Each row has a class, written after it.
-220  -387  220  448  343  138  127  -287  -734  17  -39  112  313  -6  52  724  191  112  -136  471  -482  -227  221  324  -597  -305  -163  -174  -748  13  -500  -399  209  -249  -507  339  367  -443  -83  236  134 -> zan
135  25  544  -39  166  -164  168  -152  -156  152  82  -488  -249  261  -38  369  249  -114  125  -830  -356  155  -396  222  -128  -404  352  179  -471  -149  77  239  138  -505  -286  -148  254  -495  368  59  102 -> vibu
543  513  154  -130  672  -140  -278  7  -483  131  407  244  108  435  106  -285  126  -195  -184  356  357  -444  -293  414  181  448  -151  -362  644  41  141  -89  -15  44  121  204  -181  -123  -236  -231  201 -> tafo
98  -63  679  65  108  -196  174  -340  -170  144  72  -524  -309  367  -11  430  114  -178  138  -844  -358  136  -384  388  -260  -316  502  222  -369  -295  148  150  331  -552  -329  -284  374  -439  320  128  22 -> bem
-187  -474  21  557  329  263  29  -195  -783  28  -1  103  266  -80  83  693  164  176  -164  579  -340  -150  248  365  -413  -268  -156  -265  -770  44  -410  -323  99  -228  -427  218  341  -459  -159  147  151 -> zan
-126  -574  633  168  1  -650  -249  -25  -229  -104  33  -160  -120  -145  18  48  -83  154  88  -277  72  -130  -165  252  267  70  304  613  37  -268  196  -299  136  -44  -353  -500  245  241  -114  -92  -232 -> novo
274  246  622  -130  371  17  119  -258  -279  -93  144  -89  -74  269  15  589  228  -237  163  -642  -369  -81  -176  297  -76  -210  300  17  -300  -4  -219  162  198  -546  -248  -177  271  -586  180  40  -19 -> novo
-88  117  299  232  131  450  -314  -79  191  -731  45  -58  158  -173  -429  144  687  -108  -121  156  -111  -234  415  -153  39  -522  102  -122  -416  82  -205  221  -722  -269  58  145  424  -682  89  68  144 -> novo
513  421  209  -97  674  -226  -359  -1  -330  31  451  211  47  421  91  -288  117  -199  -277  192  314  -398  -271  388  45  448  -106  -287  607  55  211  -67  22  73  77  178  -148  -103  -271  -194  193 -> tafo
-230  -481  100  408  290  166  119  -282  -801  63  -58  148  219  46  55  728  98  141  -218  452  -493  -165  224  357  -553  -275  -134  -115  -773  -2  -530  -483  177  -293  -422  249  345  -408  -85  211  135 -> pirut
566  503  247  -186  659  -336  -223  -50  -418  205  398  113  145  407  27  -292  133  -164  -210  199  326  -449  -414  394  50  368  -138  -321  665  35  261  -77  -48  58  77  239  -159  -130  -207  -176  207 -> bem
97  163  649  -32  303  -55  119  -257  -378  -116  137  -175  -100  275  32  554  189  -243  172  -759  -427  -30  -198  305  -42  -290  303  34  -345  -23  -223  126  209  -548  -227  -205  223  -519  264  27  -13 -> tafo
18  -444  609  157  64  -625  -233  24  -176  -31  30  -271  -181  -156  50  5  78  109  160  -123  172  -25  -268  228  360  107  253  538  79  -289  166  -180  77  16  -274  -459  248  298  -127  -30  -143 -> novo
107  115  343  342  200  423  -256  -328  -30  -582  10  -122  137  -91  -327  86  530  -119  -30  164  -156  -319  368  -56  190  -451  186  -188  -337  94  -214  55  -629  -455  97  187  192  -546  74  210  151 -> vibu
51  197  681  -70  311  40  116  -355  -393  -235  114  -169  -58  305  66  632  221  -210  136  -685  -466  -31  -140  289  -83  -228  343  29  -380  -29  -178  131  294  -518  -298  -163  260  -508  215  32  -34 -> vibu
-137  -24  253  266  189  427  -303  -187  110  -662  -16  -206  83  -219  -310  113  635  -101  -96  270  -101  -193  452  -163  173  -523  109  -116  -477  80  -160  103  -685  -309  32  246  316  -507  86  180  162 -> Bebu
-31  -548  523  162  11  -615  -176  28  -219  -40  97  -176  -148  -104  24  50  13  152  96  -321  75  44  -289  250  345  116  246  607  41  -261  189  -184  134  -16  -238  -504  163  279  -105  -103  -130 -> Safel
-38  -555  483  266  46  -551  -186  55  -500  -97  21  -54  -92  -209  216  66  -74  101  133  -63  105  -58  -271  293  555  91  162  425  265  -179  22  -373  89  -138  -170  -414  33  282  -116  -99  -256 -> tafo
-105  -431  32  480  264  257  88  -254  -801  140  -79  241  239  -2  45  694  115  235  -206  587  -424  -196  238  358  -543  -175  -109  -80  -745  -14  -550  -445  60  -363  -452  236  336  -456  -95  120  124 -> bem
-68  -442  571  167  28  -623  -212  -96  -184  -36  11  -204  -145  -111  3  46  -93  170  84  -196  78  -117  -234  217  250  77  256  544  181  -245  204  -233  117  -25  -309  -435  153  303  -31  -67  -184 -> Bebu
-107  -455  586  192  21  -495  -182  -58  -243  -30  -23  -310  -106  -188  96  67  44  123  192  -180  71  99  -217  191  433  42  263  542  117  -244  183  -196  185  8  -296  -360  139  278  -40  -53  -168 -> tafo
-21  34  304  371  274  322  -277  -275  123  -691  75  -204  187  -87  -369  108  653  -130  -3  99  -180  -271  410  -168  91  -557  175  -200  -333  114  -234  175  -699  -360  61  205  218  -559  102  199  157 -> Safel
-112  -498  523  178  48  -632  -193  51  -240  7  -6  -284  -141  -171  120  31  20  149  163  -207  122  33  -295  202  380  24  212  554  43  -266  152  -210  116  -29  -298  -337  150  271  -78  -56  -141 -> Safel
553  566  258  -287  533  -472  -226  122  -414  120  413  148  92  403  -36  -478  -8  -243  -207  127  415  -524  -610  431  278  409  -190  -235  742  -98  402  -194  -96  112  206  231  -306  -28  -177  -205  252 -> zan
-46  -524  516  204  8  -551  -193  28  -442  8  -26  -60  -86  -202  201  -14  -84  52  201  -28  258  -142  -287  340  539  66  151  448  151  -215  50  -352  111  -158  -206  -392  181  259  -130  -83  -230 -> Safel
-102  82  248  213  42  358  -311  -130  310  -771  63  -48  161  -184  -487  80  553  -19  -210  65  -108  -368  435  -188  -119  -520  141  -44  -285  85  -177  258  -775  -295  -30  135  372  -694  149  1  65 -> novo
-86  -523  623  200  -19  -621  -167  -30  -219  -28  52  -259  -205  -76  21  14  -67  168  76  -282  123  -51  -271  274  327  143  279  636  34  -341  242  -242  122  -45  -286  -520  183  322  -105  -91  -173 -> vibu
138  4  614  -82  143  -244  174  -292  -108  158  58  -473  -292  339  -42  415  145  -164  124  -782  -330  27  -315  259  -172  -340  456  170  -266  -229  85  142  158  -530  -275  -242  309  -429  360  100  18 -> Bebu
-277  -641  -26  561  149  399  40  -208  -758  111  -131  43  243  -43  129  616  119  242  -254  484  -410  39  173  403  -349  -255  -106  -172  -867  12  -309  -363  19  -280  -365  132  369  -493  -69  81  209 -> vibu
514  572  157  -195  553  -329  -314  88  -459  6  405  196  47  475  79  -404  44  -257  -231  160  424  -344  -557  479  282  459  -170  -393  783  -8  326  -149  19  30  243  195  -335  -103  -187  -227  211 -> bem
-115  42  295  252  47  475  -333  -144  227  -680  44  -86  104  -212  -434  72  606  -111  -134  236  -10  -280  435  -85  96  -482  140  -77  -363  -12  -99  187  -674  -257  37  107  481  -593  118  47  164 -> Bebu
-95  -515  601  196  -88  -580  -198  -58  -242  -107  34  -245  -153  -206  64  18  -37  111  155  -273  157  5  -197  285  390  77  293  529  55  -287  219  -225  176  -34  -283  -491  241  328  -67  -74  -184 -> bem
-61  -545  482  146  42  -587  -233  39  -457  -27  -7  -60  -83  -200  152  34  -78  51  138  31  209  -103  -308  322  581  103  161  420  273  -200  123  -429  60  -146  -186  -410  168  222  -97  -79  -244 -> novo
482  463  310  -276  455  -414  -280  19  -414  62  346  72  -9  486  44  -417  -54  -290  -312  19  333  -378  -545  537  177  398  -65  -265  715  -106  462  -250  64  30  149  146  -188  -93  -161  -188  189 -> tafo
72  42  566  12  224  39  115  -214  -244  -240  149  -212  -164  147  25  553  238  -213  163  -752  -394  113  -126  290  -5  -255  333  39  -480  -87  -207  136  257  -490  -208  -240  326  -511  212  16  22 -> Bebu
-134  -540  513  216  -15  -596  -180  -6  -474  -96  24  -110  -83  -220  220  -3  -107  43  178  -31  242  -194  -243  350  568  102  207  415  199  -262  128  -385  143  -182  -225  -410  171  250  -155  -83  -291 -> vibu
210  131  630  -7  339  -41  115  -258  -280  -68  158  -185  -170  305  39  541  151  -221  191  -851  -434  47  -203  255  -85  -301  351  37  -420  -54  -196  83  206  -530  -207  -203  248  -491  240  61  20 -> zan
-172  -553  71  530  294  209  5  -232  -785  -3  -1  187  257  27  51  664  72  219  -264  440  -427  -186  194  402  -490  -153  -84  -195  -637  35  -365  -396  77  -276  -379  121  287  -447  -160  123  134 -> novo
97  -27  586  -8  141  -247  173  -221  -150  186  116  -463  -250  295  -48  401  158  -139  115  -790  -358  51  -311  284  -204  -370  414  202  -398  -238  104  195  134  -490  -339  -215  324  -425  344  71  77 -> pirut
512  429  175  -180  574  -244  -264  -9  -545  233  367  186  54  459  131  -284  75  -159  -258  340  361  -479  -335  502  186  442  -64  -279  587  -39  326  -126  -21  -54  49  161  -127  -172  -272  -229  209 -> pirut
-301  -489  125  366  258  214  94  -254  -726  84  -144  46  216  -18  87  720  207  123  -154  542  -426  -55  200  366  -427  -300  -151  -118  -818  -27  -421  -469  192  -255  -447  263  449  -428  -22  204  172 -> Bebu
-94  70  236  196  42  434  -276  -212  150  -630  -28  -77  180  -250  -419  138  567  -30  -175  125  -183  -251  379  -194  6  -605  117  -51  -283  115  -229  141  -699  -301  43  208  384  -674  184  59  79 -> Bebu
-203  -417  103  453  398  251  76  -203  -787  -11  -45  257  269  14  33  719  217  168  -172  614  -432  -201  261  323  -456  -183  -218  -120  -730  23  -580  -468  71  -277  -371  332  291  -425  -118  186  156 -> tafo
31  43  247  336  266  398  -279  -153  150  -656  60  -148  129  -237  -394  135  691  -85  -80  211  -122  -262  460  -228  61  -495  107  -115  -452  115  -277  184  -772  -308  28  260  295  -525  74  201  190 -> novo
81  75  608  7  331  -41  91  -272  -331  -74  131  -237  -179  290  57  606  160  -250  115  -748  -456  42  -123  294  -81  -302  330  46  -416  -33  -240  65  254  -533  -260  -209  255  -483  228  65  28 -> pirut
-224  -408  57  362  250  88  89  -234  -744  40  -71  218  277  29  47  643  137  156  -156  549  -363  -223  121  384  -512  -204  -210  -121  -592  19  -506  -446  111  -253  -352  229  342  -409  -55  145  112 -> bem
222  175  663  -43  368  -48  131  -331  -346  -109  119  -142  -61  230  44  604  175  -204  151  -764  -416  -23  -224  272  -114  -318  271  40  -362  42  -273  159  233  -501  -244  -187  213  -502  163  89  -32 -> pirut
-44  -373  653  144  -11  -722  -140  -122  -255  -53  41  -303  -140  -101  29  23  -47  86  167  -189  164  -142  -295  274  300  44  298  441  282  -292  207  -133  183  -49  -283  -455  183  275  -85  -15  -246 -> pirut
482  462  157  -202  561  -435  -276  114  -447  35  453  174  24  463  -29  -401  27  -266  -257  171  417  -439  -484  445  186  474  -149  -306  672  -60  347  -174  -3  97  194  182  -286  18  -170  -207  234 -> bem
-59  106  345  295  208  353  -295  -253  176  -696  0  -244  170  -223  -349  96  685  -150  -98  216  -156  -215  473  -200  138  -533  112  -157  -362  102  -279  159  -653  -265  18  262  284  -511  107  210  136 -> Bebu
14  -499  645  136  -5  -699  -188  24  -256  -52  45  -231  -210  -161  40  33  -51  92  156  -211  171  -154  -277  304  394  93  321  568  107  -294  292  -210  87  -123  -283  -547  228  303  -119  -31  -187 -> novo
168  203  705  -132  316  -40  113  -325  -310  -178  119  -132  -96  260  40  636  207  -199  135  -873  -410  0  -217  316  -195  -312  329  36  -388  -14  -149  124  276  -535  -266  -162  330  -606  176  53  -64 -> bem
137  137  569  -71  278  26  117  -219  -348  -18  72  -201  -167  203  34  651  289  -255  159  -712  -433  151  -225  284  -16  -342  255  33  -437  19  -208  109  244  -546  -202  -163  301  -532  280  106  38 -> bem
107  -44  720  34  152  -301  180  -296  -161  141  82  -532  -219  300  -40  371  182  -196  157  -808  -390  44  -421  279  -136  -405  415  172  -208  -206  102  165  180  -493  -272  -224  257  -379  406  117  13 -> Bebu
-44  -486  -44  510  259  274  92  -159  -813  161  -55  163  203  22  133  636  105  309  -191  534  -386  -61  116  387  -390  -145  -91  -183  -669  -14  -324  -325  52  -281  -374  141  268  -438  -137  70  163 -> zan
-83  -3  292  286  168  435  -270  -264  215  -647  -43  -159  149  -196  -363  105  610  -61  -53  197  -114  -189  424  -199  135  -496  134  -144  -275  99  -157  154  -689  -277  37  177  306  -533  113  144  49 -> Bebu
1  -130  666  31  126  -160  138  -280  -88  91  17  -518  -234  294  -74  489  175  -175  75  -836  -435  129  -328  276  -237  -420  429  246  -366  -190  140  126  205  -522  -361  -200  368  -507  412  129  49 -> novo
-88  150  184  230  46  536  -297  -151  195  -623  -58  -78  235  -230  -439  129  646  -79  -132  150  -164  -117  361  -212  120  -586  69  -111  -331  135  -239  211  -757  -291  34  213  330  -711  191  40  128 -> Safel
-111  -548  667  234  75  -513  -279  -17  -259  -173  17  -284  -207  -74  84  93  21  125  117  -182  97  45  -150  299  342  44  322  506  -94  -260  227  -213  191  -38  -316  -486  267  259  -163  -79  -149 -> Safel
115  147  592  -18  302  -28  120  -246  -380  -111  152  -188  -129  297  61  578  273  -231  145  -780  -438  23  -239  310  -51  -249  296  43  -452  -27  -189  128  228  -569  -228  -186  232  -550  234  36  52 -> vibu
-187  -537  -31  580  259  292  83  -199  -825  85  -67  128  271  12  112  677  129  287  -156  566  -378  -84  220  356  -422  -157  -45  -223  -736  -8  -358  -313  66  -317  -418  179  236  -497  -151  91  109 -> novo
-280  -425  88  312  257  261  119  -248  -653  58  -136  140  270  -35  44  683  205  134  -146  600  -384  -160  310  305  -463  -214  -188  -82  -899  -13  -473  -457  110  -239  -498  319  446  -396  -51  176  154 -> vibu
134  -38  578  41  158  -103  155  -298  -152  119  57  -466  -257  353  100  402  191  -174  119  -830  -401  191  -320  324  -139  -251  437  178  -408  -218  39  87  276  -546  -306  -203  274  -483  276  79  72 -> vibu
129  195  647  -156  324  -14  38  -265  -225  -163  82  -134  -227  291  12  607  179  -226  92  -718  -302  22  -253  342  -92  -258  236  98  -380  -8  -123  156  264  -476  -235  -226  334  -513  174  79  -37 -> pirut
509  533  78  -173  602  -312  -232  119  -630  69  438  172  15  480  62  -383  4  -233  -279  245  422  -455  -536  505  286  460  -166  -338  626  -73  343  -137  2  1  165  200  -352  -84  -249  -235  218 -> pirut
-44  -410  555  143  10  -593  -164  -12  -458  -86  15  -21  -129  -178  130  16  -115  84  161  64  264  -292  -246  321  546  143  178  427  409  -253  57  -309  127  -184  -198  -366  92  281  -133  -60  -304 -> pirut
-243  -605  9  563  238  263  55  -250  -787  -6  -15  111  317  -24  29  667  79  256  -201  415  -430  -86  222  324  -489  -270  -35  -185  -734  -2  -349  -365  112  -244  -398  198  266  -445  -133  105  160 -> Safel
-91  -538  507  287  56  -511  -268  9  -458  -135  35  -23  -110  -178  233  24  -71  58  176  -9  195  -106  -195  329  585  144  185  418  263  -185  24  -377  127  -149  -176  -424  86  270  -136  -116  -264 -> tafo
551  586  214  -237  494  -412  -255  97  -439  102  410  127  15  488  16  -430  -1  -209  -263  122  404  -497  -493  439  222  407  -85  -321  721  -110  457  -147  -33  9  158  201  -301  -81  -202  -186  242 -> zan
-137  -547  51  555  328  209  25  -178  -775  71  -15  138  241  -3  103  668  173  255  -209  551  -409  -86  231  410  -440  -212  -110  -229  -783  24  -380  -325  47  -251  -382  161  323  -461  -204  128  169 -> pirut
-206  -385  138  389  299  256  106  -273  -740  16  -41  237  314  0  30  685  172  101  -142  625  -351  -285  231  392  -441  -207  -196  -121  -759  -10  -510  -431  141  -317  -393  259  409  -445  -112  209  176 -> vibu
-138  -563  511  220  -11  -500  -199  43  -408  -126  9  -102  -108  -284  184  34  -44  39  152  2  225  -105  -165  323  554  103  167  474  95  -241  133  -328  137  -91  -224  -366  183  295  -154  -57  -234 -> tafo
-87  -509  634  248  72  -551  -251  -39  -218  -103  -4  -279  -223  -68  69  50  25  148  100  -111  130  55  -220  289  382  126  291  574  8  -302  225  -156  160  -42  -348  -449  199  286  -80  -68  -157 -> pirut
525  454  176  -199  510  -371  -293  70  -501  11  397  166  -21  468  101  -380  23  -208  -303  180  340  -347  -436  479  263  487  -88  -338  665  -78  349  -278  66  22  176  157  -302  -32  -261  -207  188 -> Bebu
574  398  149  -125  624  -346  -270  -10  -466  230  409  149  43  518  158  -312  91  -148  -230  72  316  -362  -418  463  56  411  -47  -281  547  -25  249  -149  -14  -27  122  165  -158  -171  -213  -220  238 -> bem
520  538  199  -231  593  -355  -278  132  -398  79  392  188  -8  482  55  -367  63  -246  -226  128  371  -498  -443  423  135  398  -133  -324  665  -43  341  -163  -88  42  182  180  -230  -93  -236  -205  213 -> tafo
464  497  159  -225  548  -329  -326  145  -530  24  407  217  -21  506  17  -409  -29  -248  -270  253  442  -507  -438  522  300  492  -99  -308  572  -85  440  -158  -64  -18  164  122  -296  -74  -221  -248  215 -> tafo
520  464  135  -198  557  -372  -283  102  -480  111  365  131  -19  547  58  -429  -12  -201  -256  176  460  -472  -558  541  205  434  -103  -305  619  -102  482  -165  -19  -38  148  173  -269  -131  -256  -212  228 -> Safel
